Below are the code and all the weights of a small trained network. Each question names an input and a target symbol and asks about switching units off, where a switched-off unit gives its printed mean instead of its output.

import numpy as np


def w(rows, s, z=0):
    codes = np.array(rows[::2]) - 128.0
    scale = np.full(codes.shape[1], s)
    scale[-1] = z or s
    return codes * scale


def f(y):
    return y / 2 * (1 + np.tanh(0.7978845608 * (y + 0.044715 * y**3)))


def softmax(a):
    e = np.exp(a - a.max(-1, keepdims=True))
    return e / e.sum(-1, keepdims=True)


def log_softmax(a):
    a = a - a.max(-1, keepdims=True)
    return a - np.log(np.exp(a).sum(-1, keepdims=True))


def net(x, mask):
    ids = ['ΔΘΛΦβγεημ'.index(c) for c in x.split()]
    T = len(ids)
    res = E[ids] + P[:T]
    r = res
    for j in range(2):
        rows = slice(3 * j, 3 * j + 3)
        q, k, v = (r @ M[0][rows].T for M in (Q, K, V))
        z = softmax(np.where(np.tri(T) > 0, q @ k.T / 3**0.5, -1e9)) @ v
        o = O[0][rows]
        res = res + np.where(mask[j], z, o[:, -1]) @ o[:, :-1]
    y = f(res @ A[0][:, :-1].T + A[0][:, -1])
    res = res + np.where(mask[2:6], y, B[0][:, -1]) @ B[0][:, :-1]
    return log_softmax(res[-1] @ U[:, :-1].T + U[:, -1])


Q, K, V, O, A, B = {}, {}, {}, {}, {}, {}
E = w([
[156,168,103,112,163,137,86],'Δ',
[153,132,106,119,176,133,130],'Θ',
[156,175,62,88,210,138,143],'Λ',
[98,118,131,154,125,96,100],'Φ',
[122,157,122,205,233,138,127],'β',
[155,119,88,192,88,164,50],'γ',
[93,102,160,13,115,156,199],'ε',
[155,54,104,125,36,122,54],'η',
[104,152,170,110,109,95,7],'μ',
],0.014)
P = w([
[201,90,6,120,177,120,138],'0',
[71,153,107,143,185,214,136],'1',
[229,126,235,83,156,109,69],'2',
[143,122,33,49,91,68,74],'3',
[43,175,111,173,118,187,153],'4',
[192,32,195,107,191,175,137],'5',
],0.012)
Q[0] = w([
[137,88,98,92,144,115,78],'head 0',
[40,255,143,179,157,221,124],'head 0',
[125,148,109,91,157,104,58],'head 0',
[73,151,25,68,183,121,50],'head 1',
[32,138,137,165,90,216,192],'head 1',
[106,66,61,93,131,92,112],'head 1',
],0.0092)
K[0] = w([
[178,41,96,116,141,124,171],'head 0',
[102,156,137,162,89,116,81],'head 0',
[176,122,59,111,119,131,130],'head 0',
[201,33,114,143,94,136,172],'head 1',
[104,113,187,99,2,121,107],'head 1',
[173,48,65,157,94,189,144],'head 1',
],0.0094)
V[0] = w([
[108,212,134,222,161,106,79],'head 0',
[56,137,137,135,119,146,255],'head 0',
[171,116,98,92,131,25,149],'head 0',
[139,223,93,207,202,111,66],'head 1',
[87,75,144,203,166,127,95],'head 1',
[136,213,146,21,208,78,240],'head 1',
],0.0089)
O[0] = w([
[57,87,87,132,105,165,218,163],'head 0',
[108,177,11,108,205,115,199,65],'head 0',
[148,70,115,141,96,87,195,136],'head 0',
[82,126,198,207,143,83,220,244],'head 1',
[177,195,108,185,94,79,253,144],'head 1',
[27,105,196,2,166,64,150,142],'head 1',
],0.0078,0.011)
A[0] = w([
[52,253,15,86,181,187,177,175],'neuron 0',
[158,144,118,33,94,87,127,49],'neuron 1',
[140,186,182,196,99,208,164,24],'neuron 2',
[99,210,146,155,135,187,177,3],'neuron 3',
],0.007,0.0025)
B[0] = w([
[192,221,209,177,28,137,104,246],'neuron 0',
[114,184,20,137,52,99,160,150],'neuron 1',
[53,54,65,34,248,98,2,253],'neuron 2',
[111,197,69,109,161,115,68,208],'neuron 3',
],0.0069,0.0062)
U = w([
[202,134,255,104,134,122,115,245],'Δ',
[172,108,198,89,192,108,93,133],'Θ',
[10,31,117,55,198,130,98,26],'Λ',
[146,213,125,166,101,113,133,188],'Φ',
[108,142,79,170,97,72,202,93],'β',
[162,115,90,140,123,180,105,217],'γ',
[72,124,53,72,178,131,79,57],'ε',
[223,154,147,124,118,126,99,2],'η',
[142,158,190,84,79,159,87,148],'μ',
],0.0086,0.0025)

Each question gives the input, a string of symbols that net reads in full, and the target symbol t.
The units are the heads (3 rows each of Q, K, V and O) and the neurons (one row each of A and B). Each row of codes is followed by its name. A weight is (code - 128) times the scale printed after its matrix; where a second scale follows, it is the last column's (O, A, B and U).
mask holds one flag per unit, heads first, then neurons. A switched-off unit (its flag False) gives its mean, the last column of its rows in O or B, instead of its output. The means were averaged over made-up inputs and are rounded, as every weight is.
A unit's drop is (log p(t) with every unit on - log p(t) with that unit switched off) / (log p(t) with every unit on - log p(t) with every unit switched off).
The circuit of an input: a set's keep is (log p(t) with only the set's units on - log p(t) with every unit switched off) / (log p(t) with every unit on - log p(t) with every unit switched off). Starting from all 6 units, units are removed one at a time, each time the one whose removal leaves the highest keep (on an exact tie, the one counted first), for as long as the keep stays at least 0.8.
units of the circuit, in order: the units of the circuit, biggest drop first
unit that matters most: the unit with the biggest drop
top k neurons: the k neurons with the biggest drops, biggest first
which heads matter: for each layer, one digit per head in row order, 1 if its drop is at least 0.15 and else 0, layers parted by /
input β β Λ β Λ β, target Λ: units of the circuit, in order => neuron 0; head 0
input β μ Λ β, target β: top 2 neurons => neuron 2; neuron 0
input Δ μ γ β, target Δ: unit that matters most => neuron 2
input η β β ε, target η: units of the circuit, in order => head 1; head 0
input Λ η β β ε, target μ: which heads matter => 01
input ε Θ Φ ε γ, target μ: which heads matter => 11
input Δ γ ε β Φ, target μ: units of the circuit, in order => neuron 0; head 1; head 0; neuron 2
input β β β γ, target β: units of the circuit, in order => head 1; head 0
input ε Λ γ Δ, target ε: units of the circuit, in order => head 1; neuron 1
input γ Λ Λ γ Θ, target ε: top 3 neurons => neuron 2; neuron 0; neuron 3
input β Φ γ Φ β, target ε: units of the circuit, in order => neuron 2; head 1
input Λ β Δ Φ, target Λ: which heads matter => 01
input η β Θ η, target η: which heads matter => 11
input β β ε β Θ, target μ: unit that matters most => neuron 0
input β β β β β, target Φ: which heads matter => 10
input β β β Λ Λ, target Φ: which heads matter => 10
input Θ ε γ ε Δ, target μ: which heads matter => 01
input β η Λ ε, target β: units of the circuit, in order => neuron 2; neuron 1; head 1
input γ β Δ ε γ, target μ: which heads matter => 11
input Λ Δ β μ, target Λ: which heads matter => 01
input Λ μ β β μ, target Λ: top neuron => neuron 2
input β β β ε, target β: units of the circuit, in order => neuron 2; head 1; neuron 1
input β β β, target Λ: top 2 neurons => neuron 2; neuron 0
input β Δ β γ Θ, target ε: units of the circuit, in order => neuron 2; head 1; neuron 3
input ε Θ ε η, target ε: top 2 neurons => neuron 1; neuron 0
